53, 48, 3, 0, 0, -1
16, 71, 20, -1, 1, 1
-2, 0, -1, -1, 2, 48
0, 2, 42, 58, 4, 0
0, 14, 70, 23, 0, 0
-1, 0, 8, 66, 31, 1
The entry in the bottom-left corner is -1
Read off the smallest entry in the last column.
A: -1
The top entry of the column that holds the largest entry is 48
The largest entry in the last column is 48
Read off the entry just right of 31.
A: 1
The entry directly above -2 -> 16
The fifth-last entry, reading row by row is 0
Read off the entry just right of 20.
A: -1
The 5th entry, reading row by row is 0
Read off the entry directly below 58.
A: 23
Read off the 1st entry in reading order.
A: 53
Read off the third largest entry.
A: 66
Read off the third entry in reading order.
A: 3
The entry just right of 14 -> 70
Read off the third entry on the diagonal from the top-right corner.
A: -1
Read off the last entry of the largest entry's row.
A: 1

arr = [ 1.088  1.226  0.771  0.629  1.051  1.866  0.650 -1.586  1.147  1.807]
The second entry from the end is 1.147
The first entry from the left?
Answer: 1.088
The entry just left of -1.586?
Answer: 0.650
The 3rd entry from the left?
Answer: 0.771
The 1st entry from the right?
Answer: 1.807
The third entry from the right?
Answer: -1.586

[[  8  13  19  14  20  14  -7  19   3 -17]
 [  1  12  20  17  22  16  -8  23  -1 -10]
 [-24  -2  21  40  28  34  -5  30 -14  -8]
 [ -3   6  18  13  19  14  -4  17   1  -5]
 [ 53   9 -26 -33 -31 -17  19 -59  59   5]
 [ 22  12  30  15  29  20  -9  22  13 -44]
 [ 36  13  37  12  34  22 -12  22  24 -51]
 [ 12  19  22  10  21  13  -5  18   9 -30]
 [ 13  15  24  15  25  16 -13  25   4 -18]
 [-12  29  43  40  47  40   4  34   5 -26]
 [-72  11 -15  14  -8  -2  24   0 -38  56]]
Rows and columns are numbered from 0.
The entry in the top-left corner is 8
The bottom-left entry: -72
Give the entry at row 0, column 2.
19
The entry just left of the largest entry is -59
Give the entry in the bottom-right corner.
56
The entry in the top-right corner is -17
The entry directly above the smallest entry: -12
Give the entry at row 1, column 0.
1
Give the entry directly above -1.
3
Give the entry at row 2, column 2.
21
The entry directly above -38 is 5
The entry at row 0, column 1 -> 13
Give the entry directly below the largest entry.
13
Give the entry directly above -30.
-51
The entry in row 2 and column 0: -24
The entry just right of -7: 19
The entry in row 2 and column 1: -2
The entry just right of the largest entry: 5
The entry directly below -59 -> 22
The largest entry -> 59

Read these off the array that follows. Rows and columns are numbered from 0.
1) Give the entry at row 0, column 1.
2) Give the bottom entry of the column that holds the largest entry.
3) Give the entry directly below the largest entry.
4) Give the entry directly below the smallest entry.
5) Give the entry in the bottom-left corner.
6) Give the entry at row 0, column 2.
7) Give the top-right entry.
8) Give the entry at row 0, column 0.
[[2 2 2 4 2 3 5 3 3 7]
 [4 5 6 6 6 6 2 8 3 3]
 [4 1 3 3 3 3 3 4 3 5]
 [4 3 4 4 4 3 3 5 3 6]
 [3 5 5 5 5 5 5 5 4 3]
 [4 4 5 5 5 5 4 5 4 3]
 [4 2 5 5 5 4 3 5 2 2]
 [7 4 3 2 3 3 3 3 5 2]]
1) 2
2) 3
3) 4
4) 3
5) 7
6) 2
7) 7
8) 2

A =
[[ 13  29 -18 -79  41  -1  30 -18  40  18 -65 -69  34  31   7]
 [  7  36 -42 -21  33  16 -41 -13  47  28 -24 -32  38  -7 -10]
 [ -5 -24 -42   2  27  -1  -9  16  -3  22  19  -7 -21 -43  12]
 [ 21  20 -36 -55  30  14  13  -6  30  27 -55 -57  39  36  -2]
 [ 30 -27 -54 -29  22  28  12  24   9  32 -23 -32   8   9  -2]
 [ 14  -6 -55 -16  24  23 -16   8  21  34 -15 -31  31  -2  -7]
 [ 14 -18 -33 -64  38   6  46   7  12  21 -36 -50 -11   5  18]
 [-46  24  77  80 -49 -45 -50 -14 -34 -42  77  78 -11 -22 -10]
 [ -2   0  26  -8  14   8  -7  -6  27 -24  26  37 -76 -65   7]
 [ 17 -19 -57 -17  27  22  -7  16  17  32 -14 -31  17 -10  -3]
 [-16   8 -38  32  18  13 -65  -5  21  20  37  17   2 -55  -9]
 [ 36  -3 -30 -61  22  25  37   5  20  21 -60 -53  25  49  -4]]
Counting starts at 0.
Which number is the entry in row 0 and column 2?
Answer: -18
The minimum is -79
Which number is the entry just right of the largest entry?
Answer: -49
The entry in the bottom-right corner is -4
The top-right entry -> 7
The entry directly above 33 is 41
Which number is the entry at row 0, column 0?
Answer: 13
Which number is the entry directly below the largest entry?
Answer: -8
The entry at row 2, column 0 -> -5
Which number is the entry just left of -69?
Answer: -65
The entry directly above the largest entry is -64
The entry at row 1, column 0: 7
Which number is the entry at row 0, column 1?
Answer: 29
Which number is the entry directly below the smallest entry?
Answer: -21
Which number is the entry directly below -45?
Answer: 8
Which number is the entry just right of -17?
Answer: 27
The entry just left of the largest entry -> 77
Which number is the bottom entry of the column that holds the smallest entry?
Answer: -61
Which number is the entry at row 2, column 1?
Answer: -24
The bottom-left entry: 36

Read these off the row that follows.
1) Read off the second entry from the right.
2) Read off the first entry from the left.
3) Read off the entry just right of -13.
4) Read off the second entry from the left.
5) Read off the last entry.
-22, -7, -8, -13, 19, -81, -62, -15, 36, -32
1) 36
2) -22
3) 19
4) -7
5) -32
